Below is a small trained network, with its code and all its weights. Each question gives an input and a class and asks what happens when units are switched off, that is, made to give their printed mean instead of their output.

import numpy as np


def w(rows, s, z=0):
    codes = np.array(rows[::2]) - 128.0
    scale = np.full(codes.shape[1], s)
    scale[-1] = z or s
    return codes * scale


def f(y):
    return y / 2 * (1 + np.tanh(0.7978845608 * (y + 0.044715 * y**3)))


def log_softmax(a):
    a = a - a.max(-1, keepdims=True)
    return a - np.log(np.exp(a).sum(-1, keepdims=True))


def net(x, mask):
    res = np.array(x, float).reshape(1, 5) / 4 @ E
    y = f(res @ A[0][:, :-1].T + A[0][:, -1])
    res = res + np.where(mask, y, B[0][:, -1]) @ B[0][:, :-1]
    return log_softmax(res[-1] @ U[:, :-1].T + U[:, -1])


A, B = {}, {}
E = w([
[99,98,1,52],'x0',
[162,65,113,227],'x1',
[47,217,72,203],'x2',
[190,172,157,94],'x3',
[36,87,157,142],'x4',
],0.0076)
A[0] = w([
[187,25,141,135,68],'neuron 0',
[108,194,141,138,80],'neuron 1',
[155,92,254,76,124],'neuron 2',
[148,131,163,112,76],'neuron 3',
[75,128,150,176,60],'neuron 4',
[143,196,152,117,3],'neuron 5',
[157,156,162,99,78],'neuron 6',
[93,185,127,97,126],'neuron 7',
[52,121,165,162,139],'neuron 8',
[94,112,217,153,146],'neuron 9',
[82,128,131,204,98],'neuron 10',
[161,95,204,109,85],'neuron 11',
[179,130,131,197,57],'neuron 12',
[54,107,120,87,168],'neuron 13',
[86,214,145,155,146],'neuron 14',
[129,184,117,107,112],'neuron 15',
],0.013,0.0038)
B[0] = w([
[83,104,44,38,207],'neuron 0',
[124,124,84,114,152],'neuron 1',
[223,51,250,112,254],'neuron 2',
[133,93,141,72,148],'neuron 3',
[140,164,130,187,155],'neuron 4',
[112,103,115,86,148],'neuron 5',
[126,85,129,47,162],'neuron 6',
[107,54,81,48,165],'neuron 7',
[142,255,156,244,175],'neuron 8',
[192,161,213,171,195],'neuron 9',
[115,195,158,168,173],'neuron 10',
[173,41,143,59,199],'neuron 11',
[69,191,85,133,172],'neuron 12',
[57,224,76,138,183],'neuron 13',
[58,116,71,130,185],'neuron 14',
[160,71,144,73,154],'neuron 15',
],0.009,0.0098)
U = w([
[64,126,5,95,120],'0',
[226,54,138,83,28],'1',
[155,161,127,189,250],'2',
],0.012,0.0011)

Each question gives the input, the list of numbers given to net, and the class t.
The units are the neurons (one row each of A and B). Each row of codes is followed by its name. A weight is (code - 128) times the scale printed after its matrix; where a second scale follows, it is the last column's (A, B and U).
mask holds one flag per neuron, in row order. A switched-off neuron (its flag False) gives its mean, the last column of its row in B, instead of its output. The means were averaged over made-up inputs and are rounded, as every weight is.
A unit's drop is (log p(t) with every unit on - log p(t) with that unit switched off) / (log p(t) with every unit on - log p(t) with every unit switched off).
The circuit of an input: a set's keep is (log p(t) with only the set's units on - log p(t) with every unit switched off) / (log p(t) with every unit on - log p(t) with every unit switched off). Starting from the 12 units with the biggest drops (on a tie, the unit counted first), units are removed one at a time, each time the one whose removal leaves the highest keep (on an exact tie, the one counted first), for as long as the keep stays at least 0.8.
circuit, biggest first: the units of the circuit, biggest drop first
top k neurons: the k neurons with the biggest drops, biggest first
drop of u: that unit's drop, to one decimal
input [4,-7,-1,8,4], class 0: top 4 neurons => neuron 13; neuron 9; neuron 11; neuron 2
input [2,1,2,6,5], class 0: top 2 neurons => neuron 2; neuron 9
input [5,-5,-2,-1,-6], class 0: top 3 neurons => neuron 2; neuron 11; neuron 9
input [5,5,4,-4,0], class 2: circuit, biggest first => neuron 0
input [3,3,-6,-2,7], class 0: top 2 neurons => neuron 0; neuron 13
input [2,1,4,6,0], class 0: top 2 neurons => neuron 2; neuron 9
input [6,-8,-5,2,6], class 0: top 3 neurons => neuron 13; neuron 9; neuron 11
input [7,7,4,-6,5], class 2: top 2 neurons => neuron 8; neuron 0
input [-1,0,5,6,1], class 0: top 2 neurons => neuron 2; neuron 14
input [-7,-4,6,-3,-4], class 0: top 2 neurons => neuron 14; neuron 2
input [2,-7,-1,-1,-5], class 0: drop of neuron 2 => 2.2
input [6,-4,-6,-5,-3], class 0: drop of neuron 2 => 0.2
input [-1,-5,4,-2,-8], class 0: drop of neuron 2 => 0.8
input [-6,8,-2,-6,-3], class 2: circuit, biggest first => neuron 12
